Below is a small trained network, with its code and all its weights. Each question gives an input and a class and asks what happens when units are switched off, that is, made to give their printed mean instead of their output.

import numpy as np


def w(rows, s, z=0):
    codes = np.array(rows[::2]) - 128.0
    scale = np.full(codes.shape[1], s)
    scale[-1] = z or s
    return codes * scale


def f(y):
    return y / 2 * (1 + np.tanh(0.7978845608 * (y + 0.044715 * y**3)))


def log_softmax(a):
    a = a - a.max(-1, keepdims=True)
    return a - np.log(np.exp(a).sum(-1, keepdims=True))


def net(x, mask):
    res = np.array(x, float).reshape(1, 3) / 4 @ E
    y = f(res @ A[0][:, :-1].T + A[0][:, -1])
    res = res + np.where(mask, y, B[0][:, -1]) @ B[0][:, :-1]
    return log_softmax(res[-1] @ U[:, :-1].T + U[:, -1])


A, B = {}, {}
E = w([
[8,145,202,227,146,199,227],'x0',
[139,201,243,119,32,203,119],'x1',
[2,84,87,28,88,130,203],'x2',
],0.011)
A[0] = w([
[194,179,173,161,89,145,89,143],'n0',
[208,153,129,164,116,115,120,229],'n1',
[154,204,176,213,105,191,129,253],'n2',
[100,150,105,167,159,158,145,15],'n3',
[184,245,139,148,81,114,45,159],'n4',
[98,47,69,101,234,22,164,214],'n5',
[83,159,132,47,38,157,160,177],'n6',
],0.012,0.0039)
B[0] = w([
[134,174,119,249,163,173,101,220],'n0',
[150,192,92,129,69,111,138,207],'n1',
[106,155,138,199,206,177,161,248],'n2',
[112,220,145,152,164,169,117,149],'n3',
[219,209,124,197,175,207,127,242],'n4',
[170,154,68,187,32,121,95,255],'n5',
[91,164,124,45,69,204,75,236],'n6',
],0.012,0.017)
U = w([
[219,190,187,96,185,91,95,78],'0',
[82,154,218,179,219,150,243,126],'1',
[212,82,12,118,80,34,91,159],'2',
[103,49,196,18,209,34,210,2],'3',
[28,161,154,92,27,166,185,210],'4',
[178,225,106,201,139,207,131,206],'5',
[209,164,120,37,78,131,85,65],'6',
[228,184,165,75,140,71,56,31],'7',
],0.011,0.0089)

Each question gives the input, the list of numbers given to net, and the class t.
The units are the neurons (one row each of A and B). Each row of codes is followed by its name. A weight is (code - 128) times the scale printed after its matrix; where a second scale follows, it is the last column's (A, B and U).
mask holds one flag per neuron, in row order. A switched-off neuron (its flag False) gives its mean, the last column of its row in B, instead of its output. The means were averaged over made-up inputs and are rounded, as every weight is.
A unit's drop is (log p(t) with every unit on - log p(t) with that unit switched off) / (log p(t) with every unit on - log p(t) with every unit switched off).
The circuit of an input: a set's keep is (log p(t) with only the set's units on - log p(t) with every unit switched off) / (log p(t) with every unit on - log p(t) with every unit switched off). Starting from all 7 units, units are removed one at a time, each time the one whose removal leaves the highest keep (on an exact tie, the one counted first), for as long as the keep stays at least 0.8.
circuit, biggest first: the units of the circuit, biggest drop first
k most important neurons: the k neurons with the biggest drops, biggest first
drop of u: that unit's drop, to one decimal
input [8,4,2], class 1: circuit, biggest first : [n5, n4]
input [5,0,1], class 1: most important neuron : [n5]
input [2,-4,7], class 2: circuit, biggest first : [n5, n2, n4]
input [8,1,-5], class 1: 2 most important neurons : [n5, n2]
input [8,-3,0], class 1: 2 most important neurons : [n4, n6]
input [5,-1,1], class 1: 2 most important neurons : [n5, n4]
input [4,-3,3], class 4: drop of n0 : 0.3
input [5,1,-3], class 1: drop of n5 : 0.3
input [4,-8,5], class 2: drop of n4 : 0.1
input [2,-7,-4], class 2: 2 most important neurons : [n4, n2]
